Here is a tiny trained network, its code and every weight. The questions are about switching its units off for an input and a target symbol, where a switched-off unit gives its printed mean instead of its output.

import numpy as np


def w(rows, s, z=0):
    codes = np.array(rows[::2]) - 128.0
    scale = np.full(codes.shape[1], s)
    scale[-1] = z or s
    return codes * scale


def norm(h):
    return h / np.sqrt((h * h).mean(-1, keepdims=True) + 1e-5)


def f(y):
    return np.maximum(y, 0)


def softmax(a):
    e = np.exp(a - a.max(-1, keepdims=True))
    return e / e.sum(-1, keepdims=True)


def log_softmax(a):
    a = a - a.max(-1, keepdims=True)
    return a - np.log(np.exp(a).sum(-1, keepdims=True))


def net(x, mask):
    ids = ['βεημφψω'.index(c) for c in x.split()]
    T = len(ids)
    res = E[ids] + P[:T]
    u = 0
    for l in range(2):
        q, k, v = (norm(res) @ M[l].T for M in (Q, K, V))
        z = softmax(np.where(np.tri(T) > 0, q @ k.T / 3**0.5, -1e9)) @ v
        res = res + np.where(mask[u], z, O[l][:, -1]) @ O[l][:, :-1]
        u += 1
        y = f(norm(res) @ A[l][:, :-1].T + A[l][:, -1])
        res = res + np.where(mask[u : u + 16], y, B[l][:, -1]) @ B[l][:, :-1]
        u += 16
    return log_softmax(norm(res)[-1] @ U[:, :-1].T + U[:, -1])


Q, K, V, O, A, B = {}, {}, {}, {}, {}, {}
E = w([
[108,118,15,133,123,220],'β',
[233,95,64,102,160,123],'ε',
[122,190,92,197,206,141],'η',
[50,111,214,81,215,78],'μ',
[78,233,131,246,73,201],'φ',
[163,240,198,178,64,116],'ψ',
[194,58,204,254,115,135],'ω',
],0.0059)
P = w([
[188,132,249,89,184,213],'0',
[136,127,159,118,141,148],'1',
[127,106,119,136,115,121],'2',
[131,94,65,149,103,92],'3',
[122,87,36,148,87,78],'4',
[117,87,3,153,81,59],'5',
],0.0047)
Q[0] = w([
[210,56,41,102,113,188],'0.h1',
[64,101,98,30,36,253],'0.h1',
[140,157,134,104,97,115],'0.h1',
],0.0039)
K[0] = w([
[105,249,42,60,140,80],'0.h1',
[170,229,3,196,105,60],'0.h1',
[116,71,88,173,115,108],'0.h1',
],0.0036)
V[0] = w([
[232,164,82,245,95,180],'0.h1',
[172,130,159,127,56,163],'0.h1',
[90,2,201,178,114,120],'0.h1',
],0.0048)
O[0] = w([
[144,190,173,91,223,255,252],'0.h1',
[134,137,202,100,78,167,148],'0.h1',
[83,94,57,69,31,171,136],'0.h1',
],0.0047,0.0028)
A[0] = w([
[143,57,118,86,59,75,172],'0.n1',
[89,104,95,115,72,18,16],'0.n2',
[153,169,217,133,149,57,73],'0.n3',
[170,200,116,33,127,136,70],'0.n4',
[139,129,133,179,108,121,141],'0.n5',
[158,159,111,113,43,98,85],'0.n6',
[2,141,92,110,72,124,115],'0.n7',
[149,100,179,149,170,173,22],'0.n8',
[132,172,170,51,98,107,89],'0.n9',
[39,116,92,122,133,38,125],'0.n10',
[166,143,164,166,140,91,36],'0.n11',
[164,168,146,93,61,112,117],'0.n12',
[70,107,187,43,190,112,71],'0.n13',
[121,91,61,100,66,47,1],'0.n14',
[125,151,117,140,180,108,64],'0.n15',
[78,112,55,50,89,77,29],'0.n16',
],0.0074,0.0048)
B[0] = w([
[173,214,137,179,164,123,234],'0.n1',
[45,67,95,38,159,165,187],'0.n2',
[77,18,118,142,145,97,180],'0.n3',
[65,131,126,180,125,195,168],'0.n4',
[112,153,98,125,113,110,197],'0.n5',
[120,97,134,173,146,88,151],'0.n6',
[156,200,116,146,158,115,217],'0.n7',
[113,76,116,93,63,91,193],'0.n8',
[80,82,146,163,148,152,153],'0.n9',
[106,113,29,178,107,196,254],'0.n10',
[101,127,108,111,85,140,138],'0.n11',
[67,88,128,159,156,99,157],'0.n12',
[181,122,119,243,150,110,214],'0.n13',
[81,119,152,75,119,228,166],'0.n14',
[104,91,126,115,135,98,150],'0.n15',
[94,254,57,115,106,169,176],'0.n16',
],0.0071,0.0028)
Q[1] = w([
[125,130,189,139,149,186],'1.h1',
[137,103,137,155,168,122],'1.h1',
[150,139,32,251,179,148],'1.h1',
],0.013)
K[1] = w([
[157,85,240,122,94,112],'1.h1',
[99,126,135,175,110,152],'1.h1',
[146,116,85,245,95,106],'1.h1',
],0.012)
V[1] = w([
[46,2,93,137,121,161],'1.h1',
[135,143,181,173,26,181],'1.h1',
[7,184,171,147,154,92],'1.h1',
],0.0074)
O[1] = w([
[63,144,171,2,77,127,254],'1.h1',
[138,207,43,112,121,15,197],'1.h1',
[29,190,165,167,196,143,120],'1.h1',
],0.0075,0.004)
A[1] = w([
[143,164,155,150,74,133,132],'1.n1',
[135,111,113,109,114,133,82],'1.n2',
[201,71,132,152,123,112,109],'1.n3',
[132,55,165,180,180,180,53],'1.n4',
[100,102,163,146,34,44,154],'1.n5',
[162,150,92,192,134,122,23],'1.n6',
[162,103,118,122,97,136,150],'1.n7',
[141,147,93,141,105,148,127],'1.n8',
[126,148,120,101,175,99,116],'1.n9',
[96,78,99,130,93,113,126],'1.n10',
[88,142,127,101,125,91,159],'1.n11',
[189,154,129,227,148,67,23],'1.n12',
[110,51,173,195,163,135,73],'1.n13',
[124,126,122,70,18,6,84],'1.n14',
[174,154,158,83,141,158,1],'1.n15',
[84,169,150,117,138,86,62],'1.n16',
],0.013,0.0062)
B[1] = w([
[103,101,114,130,173,91,159],'1.n1',
[140,121,141,132,142,104,146],'1.n2',
[58,119,75,192,98,168,165],'1.n3',
[99,58,140,94,142,47,184],'1.n4',
[169,168,60,102,139,159,202],'1.n5',
[145,174,60,113,177,168,166],'1.n6',
[104,140,167,160,127,96,181],'1.n7',
[140,96,180,131,138,110,200],'1.n8',
[109,100,159,146,131,104,156],'1.n9',
[193,117,151,152,123,112,173],'1.n10',
[143,128,140,183,104,127,201],'1.n11',
[196,134,88,181,251,213,170],'1.n12',
[137,66,118,53,162,117,181],'1.n13',
[147,148,28,72,56,54,255],'1.n14',
[240,154,208,107,112,124,145],'1.n15',
[113,153,171,138,120,81,164],'1.n16',
],0.011,0.0065)
U = w([
[59,147,130,38,79,254,62],'β',
[231,164,244,77,100,171,232],'ε',
[159,58,154,251,30,156,2],'η',
[73,14,143,66,187,100,218],'μ',
[33,214,216,177,131,61,191],'φ',
[151,181,44,66,54,55,215],'ψ',
[198,173,67,158,253,165,42],'ω',
],0.0061,0.00093)

Each question gives the input, a string of symbols that net reads in full, and the target symbol t.
The units are the heads (3 rows each of Q, K, V and O) and the neurons (one row each of A and B). Each row of codes is followed by its name. A weight is (code - 128) times the scale printed after its matrix; where a second scale follows, it is the last column's (O, A, B and U).
mask holds one flag per unit, layer by layer, with each layer's heads first. A switched-off unit (its flag False) gives its mean, the last column of its rows in O or B, instead of its output. The means were averaged over made-up inputs and are rounded, as every weight is.
A unit's drop is (log p(t) with every unit on - log p(t) with that unit switched off) / (log p(t) with every unit on - log p(t) with every unit switched off).
The circuit of an input: a set's keep is (log p(t) with only the set's units on - log p(t) with every unit switched off) / (log p(t) with every unit on - log p(t) with every unit switched off). Starting from the 12 units with the biggest drops (on a tie, the unit counted first), units are removed one at a time, each time the one whose removal leaves the highest keep (on an exact tie, the one counted first), for as long as the keep stays at least 0.8.
circuit, biggest first: the units of the circuit, biggest drop first
most important unit: the unit with the biggest drop
k most important neurons: the k neurons with the biggest drops, biggest first
top k neurons in layer l: the k neurons of layer l with the biggest drops, biggest first
input μ φ ω ψ, target ω: circuit, biggest first -> [1.h1; 1.n12]
input η η ε μ η η, target η: top 4 neurons in layer 0 -> [0.n10; 0.n1; 0.n13; 0.n7]
input φ ψ φ ψ, target φ: most important unit -> 0.n3
input μ ε μ, target β: circuit, biggest first -> [0.h1; 0.n10; 1.h1; 0.n14]
input ω η β μ ε, target ω: 3 most important neurons -> [0.n1; 0.n7; 0.n16]
input ψ β ε, target φ: 2 most important neurons -> [0.n3; 0.n10]
input β β η β ω μ, target ω: 3 most important neurons -> [0.n10; 0.n13; 1.n14]
input μ ω ω, target ω: 2 most important neurons -> [0.n1; 1.n12]
input η μ β, target β: 3 most important neurons -> [0.n13; 0.n10; 0.n3]
input ψ μ ψ ψ β φ, target φ: top 2 neurons in layer 0 -> [0.n13; 0.n3]
input ε ψ φ ψ β, target φ: 2 most important neurons -> [0.n3; 1.n14]
input ψ ε μ μ η, target β: 4 most important neurons -> [0.n2; 0.n14; 1.n14; 0.n3]
input ψ η β, target φ: 2 most important neurons -> [0.n3; 0.n10]
input μ φ φ ω, target ω: circuit, biggest first -> [1.n12]
input μ β η μ β, target β: top 4 neurons in layer 1 -> [1.n14; 1.n12; 1.n4; 1.n5]
input β ω β φ μ β, target ω: 2 most important neurons -> [0.n7; 1.n14]
input μ ω ε β, target ω: 4 most important neurons -> [0.n1; 1.n14; 0.n5; 0.n8]
input η β β, target μ: top 2 neurons in layer 1 -> [1.n4; 1.n14]
input ε μ β ω ψ η, target ω: top 2 neurons in layer 1 -> [1.n14; 1.n6]
input ε β μ, target μ: circuit, biggest first -> [1.h1]
input ε φ μ ψ η, target η: 2 most important neurons -> [0.n10; 1.n14]
input β μ φ, target φ: top 2 neurons in layer 0 -> [0.n13; 0.n10]
input φ φ μ μ ε, target β: 2 most important neurons -> [0.n14; 1.n14]
input ε β ε, target η: 2 most important neurons -> [1.n3; 0.n1]
input β β β, target ε: top 2 neurons in layer 0 -> [0.n1; 0.n13]
